(in the rows, 128 means zero)
Here are made-up nodes, facts about them, and rows of numbers that follow some of those facts. Name the node behind each unnamed row.

Known rows:
[109 112 102 114 142 107 126 117 174 107 164 108 132  88 157 127 112 123
 121 141 128 150 150 151 116 128 110 130 178] -> grasivik
[104 117 127 119 118 150 128 115 117 130 142 110 134 144 122 119 141 123
 124 130 127 137 120 128 134 128 122 130 112] -> brusil
[107 126 100 136 137 108 125 128 128 108 129 109 133 148 128 124 133 132
 124 142 112 124 141 157 129 128 115 130 174] -> rumuvum
[105 121 123 139 119 147 139 117 119 130 141 109 133 120 122 113 130 131
 129 129 124 134 125 127 126 129 136 130 109] -> groflak
[106 141 103 139 133 108 126 136 125 120 125 108 132 134 130 125 114 145
 125 136 116 123 146 149 118 128 125 133 161] -> bigror
[138 116 140 111 143 124 128 115 165 106 165 122 137  92 148 114 111 121
 123 129 117 132 129 126 116 127 107 130 141] -> plifas
[114 127 138 114 132 124 132 116 144 106 126 127 135 160 122 128 132 122
 124 130 119 123 136 128 131 127 117 154 122] -> plotren
[116 159 136 114 133 128 136 119 140 105 125 119 133 145 125 126 116 123
 123 129 120 124 138 127 119 127 121 152 113] -> stidek
[140 115 139 111 143 125 138 116 169 105 171 122 142  93 134 112 108 121
 122 130 109 134 127 126 114 126 108 128 145] -> dramel
[156 145  97 111 133 111 127 114 164 107 179 132 191  90 140 142 110 121
 129 131 128 120 120 127 166 121 108 127 116] -> flupe
[107 122 101 136 129 107 127 130 133 115 125 108 132 150 135 132 141 132
 123 140 122 124 144 158 128 128 123 138 167] -> biska
[120 147 115 115 129 132 127 116 134 104 142 126 137 161 137 125 130 120
 124 129 110 123 132 128 128 126 113 145 124] -> goklan
[126 116 102 114 128 106 125 128 151 130 150 109 133  90 162 125 108 134
 122 149 132 129 150 137 115 127 110 129 162] -> skigek
[112 118 154 121 132 123 133 117 142 105 124 131 137 160 129 129 135 123
 123 130 125 123 146 128 136 128 113 160 117] -> kulir
[165 109 169 106 122 110 125 116 163 105 137 114 136  98 170 124 139 143
 138 129 110 120 127 124 116 122 108 131 160] -> boskir
[106 124 127 139 120 152 159 123 120 126 152 109 132 122 120 112 112 124
 127 128 110 144 121 127 115 134 140 129 112] -> stofe
[117 160 131 115 131 127 136 120 141 107 125 120 132 146 125 128 118 124
 125 130 120 123 135 128 121 126 124 153 116] -> sabe
[105 135 102 141 147 109 126 131 130 134 125 110 131 142 126 120 142 136
 124 148 113 124 150 158 125 128 110 142 180] -> natre
[104 117 120 136 120 152 128 116 119 122 147 110 133 131 122 115 152 124
 129 129 122 134 121 127 136 128 125 129 113] -> kiser

Some facts about the nodes:
π: refers to; Σ: is of sort; ε: uses
baple π pusuk; belas π flupe; biska π flozo; bofu π deskor; bogran π vadon; boskir π lemi
brebe π grasivik; brubras π tegrik; bruro π grusek; brusil π tronam; bubini π siflun; debur π guskul
defoplak π fleflam; deragras π rumuvum; deskor π zoros; dila π sulo; dramel π mestik; drubrer π bofu
figrol π ramo; fleflam π debur; flepek π rogrivek; fleskan π kotrar; flupe π sukliklun; fubi π dramel
gefo π biska; gemi π trubek; genazo π granak; goklan π riluzak; granak π bogran; grasivik π tastel
gregi π figrol; grikle π klapim; grunu π kidrilu; grusek π brebe; guskul π pligrok; kiser π gefo
klapim π natre; klefluris π leplon; kotrar π belas; kulir π tralogek; lemi π kulir; leplon π stoflun
mipe π trokles; natre π klefluris; plabak π brusil; plabreskim π romos; plifas π stetol; pligrok π subrom
plotren π boplum; pluku π plabak; pudrir π deragras; pusuk π skare; ramo π skabe; riluzak π defoplak
rogrivek π vafle; romos π delu; ronavil π flisus; rumuvum π grunu; safim π mipe; sarol π bubini
sekepluk π grube; siflun π trogik; skare π plifas; stetol π debigel; stoflun π safim; sukliklun π zison
sulo π tevi; tastel π sarol; tegrik π dradugi; teskon π ronavil; tevi π boskir; tralogek π plotren
trela π plabreskim; trizor π teskon; trokles π sesom; tronam π tuzu; tuzu π flepek; vadon π fleskan
vafle π gemi; vasti π kiser; vozes π dila; zison π goklan; baple Σ b; bekil Σ a
belas Σ a; bena Σ c; bigror Σ b; biska Σ b; bofu Σ b; bogran Σ b
boplum Σ c; boskir Σ c; bova Σ c; bratrol Σ b; brebe Σ b; bridra Σ b
brozan Σ b; brubras Σ a; bruro Σ c; brusil Σ a; bubini Σ a; debigel Σ a
debur Σ a; defoplak Σ a; delu Σ a; deragras Σ a; deskor Σ b; dila Σ a
dradugi Σ a; dramel Σ c; dreskar Σ a; drubrer Σ c; fatos Σ c; feves Σ b
figrol Σ a; fleflam Σ a; flepek Σ a; fleskan Σ a; flisus Σ b; flozo Σ c
flupe Σ c; fubi Σ a; gadom Σ c; gefo Σ c; gemi Σ b; genazo Σ a
goklan Σ c; gomi Σ b; granak Σ a; granar Σ b; grasivik Σ b; gregi Σ a
gretru Σ a; grikle Σ a; groflak Σ a; grube Σ c; grunu Σ a; grusek Σ b
guskul Σ a; kidrilu Σ b; kiser Σ a; klapim Σ c; klefluris Σ c; klegrun Σ b
klive Σ c; kotrar Σ a; kugen Σ a; kulir Σ c; lagras Σ a; lemi Σ a
leplon Σ c; meru Σ a; mestik Σ b; mipe Σ b; natepil Σ c; natre Σ b
nefe Σ b; pigretos Σ a; plabak Σ b; plabreskim Σ c; plifas Σ c; pligrok Σ c
plilik Σ c; plotren Σ c; pluku Σ b; pudrir Σ c; pusuk Σ b; ramo Σ b
riluzak Σ a; rogrivek Σ a; romos Σ c; ronavil Σ a; rudrem Σ c; rugrun Σ c
rumuvum Σ b; sabe Σ c; safim Σ a; sarol Σ c; sekepluk Σ b; sesom Σ b
siflun Σ a; skabe Σ a; skare Σ b; skegri Σ a; skigek Σ b; stetol Σ c
stidek Σ c; stofe Σ a; stoflun Σ c; stunun Σ b; subrom Σ c; sukliklun Σ c
sulo Σ c; tastel Σ a; tegrik Σ b; teskon Σ c; tevi Σ a; tonomo Σ b
tralogek Σ a; trela Σ b; trizor Σ b; trogik Σ a; trokles Σ c; tronam Σ c
trubek Σ c; tuzu Σ c; vadon Σ c; vafle Σ a; vasti Σ b; votre Σ a
vozes Σ a; zison Σ c; zoros Σ c; bena ε gefo; bogran ε gemi; bogran ε bofu
boskir ε deragras; boskir ε vasti; bratrol ε kiser; bratrol ε natepil; brubras ε brebe; brubras ε skare
brubras ε grube; brubras ε natre; dila ε deragras; dramel ε debigel; dramel ε grikle; dramel ε trubek
drubrer ε gemi; fatos ε plilik; fatos ε delu; fatos ε stofe; fleskan ε pluku; fleskan ε dreskar
flupe ε tralogek; flupe ε rogrivek; flupe ε brozan; granar ε pluku; granar ε safim; granar ε kugen
grasivik ε stidek; grasivik ε sekepluk; grasivik ε genazo; grasivik ε flozo; gretru ε groflak; kidrilu ε riluzak
kidrilu ε sesom; klapim ε bubini; klapim ε tralogek; klapim ε vasti; klefluris ε brozan; klegrun ε deragras
klegrun ε leplon; klegrun ε grunu; klegrun ε bova; klive ε kulir; klive ε gregi; klive ε romos
klive ε flisus; lagras ε deragras; lagras ε tralogek; lagras ε trubek; meru ε kulir; meru ε brebe
meru ε kotrar; meru ε tuzu; meru ε natepil; meru ε bofu; meru ε feves; meru ε vafle
nefe ε gadom; nefe ε tuzu; pigretos ε kotrar; pigretos ε gadom; pigretos ε votre; plifas ε trubek
plifas ε flisus; pudrir ε bridra; pudrir ε vafle; rudrem ε deragras; rudrem ε ramo; siflun ε tralogek
skegri ε biska; skegri ε gadom; skegri ε skare; skigek ε dreskar; skigek ε rugrun; stunun ε debigel
stunun ε plilik; stunun ε dradugi; subrom ε pligrok; teskon ε gefo; teskon ε flepek; teskon ε feves
tonomo ε fleflam; tonomo ε skabe; trela ε grusek; tronam ε grikle; tronam ε stofe; vadon ε brozan
vadon ε dradugi; vozes ε genazo; zison ε gadom; zison ε gomi; zison ε brozan; zison ε fleflam
zison ε tastel; zison ε ramo; zoros ε trizor; zoros ε sekepluk; zoros ε flepek

Which node is each row?
No name comes twice in this set of rows, the named rows included.
[104 126 110 117 119 146 128 114 118 134 145 110 135 138 120 124 136 124
 129 130 129 134 119 128 155 127 117 128 112] | rogrivek
[147 128  97 110 124 109 137 117 195 116 169 130 193  95 121 140 108 120
 123 128 130 121 120 127 116 123 129 126 118] | vadon
[120 161 130 114 136 128 157 128 149 106 134 118 133 150 121 115 110 123
 123 127 109 123 132 128 116 129 130 139 120] | plilik
[108 127 101 125 139 109 125 121 120 109 127 108 132 141 142 123 149 147
 131 138 109 123 136 151 148 126 109 132 187] | vasti
[104 125 119 138 133 160 127 116 119 149 141 109 135 124 122 112 158 123
 139 131 119 136 126 128 129 129 117 130 116] | safim
[107 131 140 116 138 135 128 115 141 105 131 128 134 145 137 125 132 122
 122 129 123 126 140 130 128 128 108 159 124] | gefo
[146 114 113 109 119 106 123 132 148 127 139 106 132  93 170 121 113 163
 127 131 111 122 136 128 112 125 124 128 194] | klegrun
[107 121 101 114 125 109 126 135 135 117 125 109 134 165 126 129 149 144
 127 132 110 122 134 155 117 126 136 130 182] | ramo
[150 117  99 109 118 108 125 117 188 117 155 129 174  93 151 153 113 120
 124 130 150 119 122 127 116 122 133 128 114] | zison
[106 119 102 136 130 108 125 128 133 116 125 108 133 147 141 135 145 130
 124 144 127 123 145 160 128 128 121 140 167] | skare
[144 123 116 110 151 123 125 113 150 106 158 123 149  91 164 129 117 123
 131 130 125 123 126 127 164 124 105 130 139] | klapim
[104 120 105 137 129 149 133 114 119 107 154 110 134 107 124 118 172 124
 136 128 116 146 122 127 168 130 119 130 112] | bubini
[127 117 147 109 127 122 129 115 164 108 160 123 136  93 133 118 107 121
 119 129 125 140 120 127 112 126 108 129 139] | tronam
[140 146  98 108 140 109 127 116 202 154 152 128 193  93 120 138 111 122
 124 131 140 122 121 127 115 122 116 128 123] | klefluris
[106 142 102 130 118 138 165 126 127 141 150 111 137 129 118 114 113 127
 132 129 114 126 120 127 116 129 156 127 111] | dradugi

The same nodes again, as new rows of numbers:
Named rows:
[141 138 112 135 132 127 131 150 151 119 121 126 128 121 130 134 118 128
 134 118 134 104 101 141 119 130 141 126 131 120 124] -> kiser
[132 121 136 135 150 136 128 116  99 141 112 125 132 130 137 120 142 134
 134 138 125 134 153 122 151 122 136 129 134 126 127] -> teskon
[135 129 140 135 154 132 132 124 148 125 116 133 130 127 127 129 135 113
 111 127 132 109 144 146 141 124 134 126 123 110 125] -> rogrivek
[126 128 113 132 119 131 126 143 104 119 128 121 128 116 132 120 146 156
 167 135 131 131 100 108 123 142 146 142 144 129 123] -> flupe
[133 136 102 136 113 128 131 151 144 131 133 123 128 123 129 120 118 133
 122 120 141 115 116 124 115 124 129 116 127 117 118] -> brozan
[144 128 104 135 131 132 127 140 102 143 117 117 131 125 135 127 121 154
 148 130 124 135 125 120 132 128 142 130 141 141 128] -> klefluris
[144 135 112 135 136 127 132 152 153 119 127 125 127 120 130 135 118 127
 133 119 133 104 109 139 122 132 140 128 131 121 124] -> skabe
[123 130 132 136 131 132 132 125 140 132 122 132 131 130 129 115 135 116
 103 127 141 118 145 130 133 115 123 113 119 104 119] -> ramo
[119 121 115 133 138 134 130 119 113 155 125 132 136 122 120 115 143 130
 124 135 122 133 151 119 147 112 125 122 129 127 118] -> klegrun
[130 131 142 134 152 132 132 124 145 122 113 134 130 127 129 128 136 112
 117 126 132 108 131 146 138 121 136 124 124 109 124] -> grunu
[125 134  95 135 113 131 129 148 128 144 126 125 132 122 123 122 114 143
 129 124 128 123 116 125 117 116 130 115 133 131 121] -> plabak
[121 123 123 136 140 134 131 125 130 143 130 132 132 124 120 116 134 124
 104 134 128 125 169 125 143 117 119 121 123 115 121] -> mipe
[115 135 123 139 144 140 113  79 132 149 101 163 118 128 107 116 140 137
 210  85  86 176 168  95 148 105 105 135 115 159 111] -> trela
[131 125 144 137 150 136 129 122 111 130 113 126 128 133 139 120 134 129
 119 137 131 126 158 129 145 125 133 127 129 116 130] -> sarol
[123 132 133 136 129 133 131 124 141 133 118 132 131 132 130 115 133 117
 100 125 142 119 144 134 131 113 124 110 119 104 120] -> brebe
[141 137 113 135 133 127 131 151 151 118 123 125 127 121 130 134 118 128
 135 118 134 104 100 141 119 130 141 126 131 120 123] -> votre
[135 120 136 135 153 135 128 118 102 140 116 124 131 129 137 120 142 134
 132 139 126 133 159 121 153 125 134 131 133 125 128] -> zoros
[134 136 103 136 113 127 131 151 145 130 133 123 128 124 129 120 117 132
 122 119 142 114 115 124 114 124 128 116 127 115 119] -> gomi
[122 135 131 135 141 132 130 142 103 132 120 133 129 125 121 130 148 105
 154 136 106 108  74 133 149 115 133 134 125 101 117] -> granak

Which node is each row?
No name comes twice in this set of rows, the named rows included.
[119 136 110 132 121 129 130 155 131 111 131 130 128 111 118 131 141 137
 162 129 122 109  74 128 117 137 143 141 137 118 120] | belas
[121 120 115 133 144 134 135 133 107 156 133 125 136 113 119 117 145 128
  83 157 125 117 154 123 140 113 120 119 133 127 127] | kidrilu
[139 148 110 136 119 126 130 167 123 119 123 124 125 125 130 136 127 114
 162 121 121  99  35 134 123 123 141 129 128 103 115] | genazo
[119 144 142 142 138 138 116  84 160 126  97 163 113 136 116 116 131 125
 187  77 106 163 164 108 134 108 103 125 106 136 113] | grusek
[131 142 115 135 116 127 131 160 140 104 129 127 126 119 124 132 138 125
 153 122 132 103  58 134 115 136 143 136 129 102 118] | kotrar
[119 130 111 135 122 133 129 137  88 153 131 130 133 124 116 117 155 117
 148 139 110 128  93 112 152 110 122 129 124 106 110] | bogran

